Below is a small trained network, with its code and all its weights. Each question gives an input and a class and asks what happens when units are switched off, that is, made to give their printed mean instead of their output.

import numpy as np


def w(rows, s, z=0):
    codes = np.array(rows[::2]) - 128.0
    scale = np.full(codes.shape[1], s)
    scale[-1] = z or s
    return codes * scale


def norm(h):
    return h / np.sqrt((h * h).mean(-1, keepdims=True) + 1e-5)


def f(y):
    return np.maximum(y, 0)


def log_softmax(a):
    a = a - a.max(-1, keepdims=True)
    return a - np.log(np.exp(a).sum(-1, keepdims=True))


def net(x, mask):
    res = np.array(x, float).reshape(1, 3) / 4 @ E
    u = 0
    for l in range(2):
        y = f(norm(res) @ A[l][:, :-1].T + A[l][:, -1])
        res = res + np.where(mask[u : u + 4], y, B[l][:, -1]) @ B[l][:, :-1]
        u += 4
    return log_softmax(norm(res)[-1] @ U[:, :-1].T + U[:, -1])


A, B = {}, {}
E = w([
[64,89,154,153,110,221,178,22,129],'x0',
[64,125,197,129,170,99,95,254,188],'x1',
[157,200,132,120,183,85,90,80,164],'x2',
],0.0074)
A[0] = w([
[146,224,175,156,198,121,162,117,185,252],'L0N1',
[161,81,47,92,114,47,154,242,155,66],'L0N2',
[76,70,167,239,121,177,133,116,113,190],'L0N3',
[27,83,254,160,69,129,106,138,125,123],'L0N4',
],0.0074,0.0017)
B[0] = w([
[37,130,123,117,70,203,157,37,175,232],'L0N1',
[143,42,188,142,71,147,97,171,40,254],'L0N2',
[158,111,101,214,96,2,218,32,183,231],'L0N3',
[215,229,140,231,146,104,78,67,129,241],'L0N4',
],0.0077,0.0063)
A[1] = w([
[154,184,136,174,147,7,211,81,138,1],'L1N1',
[213,62,163,161,70,122,255,108,125,239],'L1N2',
[141,139,77,103,122,142,134,59,108,141],'L1N3',
[185,53,147,74,177,150,102,196,50,66],'L1N4',
],0.0082,0.0026)
B[1] = w([
[102,71,64,174,255,165,86,200,47,207],'L1N1',
[175,43,153,120,164,89,91,60,216,244],'L1N2',
[193,21,124,127,141,69,174,142,128,192],'L1N3',
[44,188,20,84,71,158,189,135,54,179],'L1N4',
],0.0091,0.011)
U = w([
[60,204,142,40,118,174,166,53,237,113],'0',
[172,209,142,69,175,179,213,158,136,1],'1',
[120,210,143,218,198,128,78,119,172,89],'2',
[166,157,148,54,153,159,155,140,160,21],'3',
[141,123,253,123,62,62,55,154,122,102],'4',
[203,34,87,155,160,91,132,39,177,194],'5',
[66,151,58,74,38,134,129,191,49,175],'6',
],0.012,0.0063)

Each question gives the input, the list of numbers given to net, and the class t.
The units are the neurons (one row each of A and B). Each row of codes is followed by its name. A weight is (code - 128) times the scale printed after its matrix; where a second scale follows, it is the last column's (A, B and U).
mask holds one flag per neuron, layer by layer. A switched-off neuron (its flag False) gives its mean, the last column of its row in B, instead of its output. The means were averaged over made-up inputs and are rounded, as every weight is.
A unit's drop is (log p(t) with every unit on - log p(t) with that unit switched off) / (log p(t) with every unit on - log p(t) with every unit switched off).
The circuit of an input: a set's keep is (log p(t) with only the set's units on - log p(t) with every unit switched off) / (log p(t) with every unit on - log p(t) with every unit switched off). Starting from all 8 units, units are removed one at a time, each time the one whose removal leaves the highest keep (on an exact tie, the one counted first), for as long as the keep stays at least 0.8.
circuit, biggest first: the units of the circuit, biggest drop first
unit that matters most: the unit with the biggest drop
top k neurons: the k neurons with the biggest drops, biggest first
k most important neurons of layer l: the k neurons of layer l with the biggest drops, biggest first
drop when u is switched off: that unit's drop, to one decimal
input [5,5,-5], class 2: 3 most important neurons of layer 0	L0N4, L0N2, L0N1
input [-4,3,6], class 4: circuit, biggest first	L0N2, L0N3, L1N1, L1N2
input [4,8,7], class 2: circuit, biggest first	L1N2
input [1,7,0], class 2: circuit, biggest first	L0N4, L1N2
input [3,-2,7], class 0: 2 most important neurons of layer 0	L0N1, L0N3
input [5,6,6], class 2: top 2 neurons	L0N4, L1N2
input [1,7,3], class 2: top 2 neurons	L0N4, L1N2
input [-1,6,2], class 4: circuit, biggest first	L0N3, L1N1
input [-3,8,5], class 4: top 3 neurons	L1N1, L0N2, L1N4
input [-6,-2,5], class 4: 3 most important neurons of layer 0	L0N1, L0N3, L0N2
input [2,4,3], class 2: top 2 neurons	L0N4, L1N2
input [-4,4,3], class 6: top 3 neurons	L0N3, L0N4, L0N2
input [-6,8,-8], class 6: top 3 neurons	L1N4, L0N3, L1N2
input [-5,-3,-5], class 6: top 2 neurons	L1N4, L0N3
input [-5,-4,-7], class 6: top 2 neurons	L1N4, L0N3
input [7,7,-3], class 2: circuit, biggest first	L0N4
input [-3,8,0], class 4: top 3 neurons	L0N4, L1N1, L0N1
input [1,7,7], class 0: top 2 neurons	L0N1, L0N3
input [0,8,-1], class 2: circuit, biggest first	L0N4, L1N2
input [-5,1,6], class 4: 2 most important neurons of layer 1	L1N4, L1N1
input [-3,0,3], class 4: top 3 neurons	L0N1, L0N3, L1N4
input [-1,1,5], class 0: top 3 neurons	L0N1, L0N3, L1N2
input [4,8,-1], class 2: top 2 neurons	L0N4, L1N3
input [-2,6,-3], class 4: top 2 neurons	L0N4, L1N1
input [-3,6,-6], class 4: unit that matters most	L0N4
input [-7,6,-3], class 6: drop when L1N1 is switched off	0.0
input [-6,5,0], class 6: drop when L1N4 is switched off	0.1
